Below are the code and all the weights of a small trained network. Each question names an input and a class and asks about switching units off, where a switched-off unit gives its printed mean instead of its output.

import numpy as np


def w(rows, s, z=0):
    codes = np.array(rows[::2]) - 128.0
    scale = np.full(codes.shape[1], s)
    scale[-1] = z or s
    return codes * scale


def f(y):
    return y / 2 * (1 + np.tanh(0.7978845608 * (y + 0.044715 * y**3)))


def log_softmax(a):
    a = a - a.max(-1, keepdims=True)
    return a - np.log(np.exp(a).sum(-1, keepdims=True))


def net(x, mask):
    res = np.array(x, float).reshape(1, 3) / 4 @ E
    y = f(res @ A[0][:, :-1].T + A[0][:, -1])
    res = res + np.where(mask, y, B[0][:, -1]) @ B[0][:, :-1]
    return log_softmax(res[-1] @ U[:, :-1].T + U[:, -1])


A, B = {}, {}
E = w([
[230,206,145,183],'x0',
[161,60,93,254],'x1',
[69,150,233,172],'x2',
],0.0092)
A[0] = w([
[81,181,148,36,48],'n1',
[145,140,156,42,6],'n2',
[68,137,207,154,193],'n3',
[24,37,74,72,5],'n4',
[117,31,80,218,145],'n5',
[22,78,153,91,35],'n6',
[143,135,155,10,32],'n7',
[2,46,64,77,38],'n8',
[161,95,14,68,70],'n9',
[16,51,90,88,28],'n10',
[171,84,21,64,70],'n11',
[233,180,69,107,174],'n12',
],0.0084,0.0032)
B[0] = w([
[148,2,90,69,220],'n1',
[175,81,80,48,166],'n2',
[73,106,37,175,221],'n3',
[186,198,213,181,235],'n4',
[234,42,81,81,242],'n5',
[99,170,83,163,213],'n6',
[171,65,53,22,203],'n7',
[208,212,188,169,253],'n8',
[17,113,128,170,216],'n9',
[164,212,167,145,229],'n10',
[27,92,189,184,217],'n11',
[113,182,190,236,228],'n12',
],0.008,0.0063)
U = w([
[145,242,211,123,2],'0',
[161,81,131,65,46],'1',
[4,148,191,139,228],'2',
],0.011,0.0024)

Each question gives the input, the list of numbers given to net, and the class t.
The units are the neurons (one row each of A and B). Each row of codes is followed by its name. A weight is (code - 128) times the scale printed after its matrix; where a second scale follows, it is the last column's (A, B and U).
mask holds one flag per neuron, in row order. A switched-off neuron (its flag False) gives its mean, the last column of its row in B, instead of its output. The means were averaged over made-up inputs and are rounded, as every weight is.
A unit's drop is (log p(t) with every unit on - log p(t) with that unit switched off) / (log p(t) with every unit on - log p(t) with every unit switched off).
The circuit of an input: a set's keep is (log p(t) with only the set's units on - log p(t) with every unit switched off) / (log p(t) with every unit on - log p(t) with every unit switched off). Starting from all 12 units, units are removed one at a time, each time the one whose removal leaves the highest keep (on an exact tie, the one counted first), for as long as the keep stays at least 0.8.
circuit, biggest first: the units of the circuit, biggest drop first
most important unit: the unit with the biggest drop
k most important neurons: the k neurons with the biggest drops, biggest first
drop when u is switched off: that unit's drop, to one decimal
input [-1,-4,-6], class 2: circuit, biggest first : [n11; n9]
input [3,0,-4], class 2: most important unit : n8
input [-5,6,2], class 1: 2 most important neurons : [n5; n12]
input [4,0,5], class 2: circuit, biggest first : [n8; n4]
input [-2,-5,5], class 1: circuit, biggest first : [n1; n12]
input [-8,6,-4], class 0: circuit, biggest first : [n8; n4]
input [3,6,5], class 1: circuit, biggest first : [n5; n12]
input [-4,-4,4], class 0: circuit, biggest first : [n8; n9]
input [7,8,2], class 1: 3 most important neurons : [n5; n8; n4]
input [-4,-8,6], class 1: 2 most important neurons : [n1; n7]
input [-6,-4,-5], class 0: 4 most important neurons : [n8; n4; n10; n3]
input [0,-6,-3], class 1: drop when n7 is switched off : 0.1
input [1,-3,-8], class 2: drop when n10 is switched off : 0.0
input [6,7,4], class 1: drop when n5 is switched off : 0.5
input [-5,5,2], class 0: drop when n7 is switched off : 0.2
input [-5,7,1], class 1: circuit, biggest first : [n5]
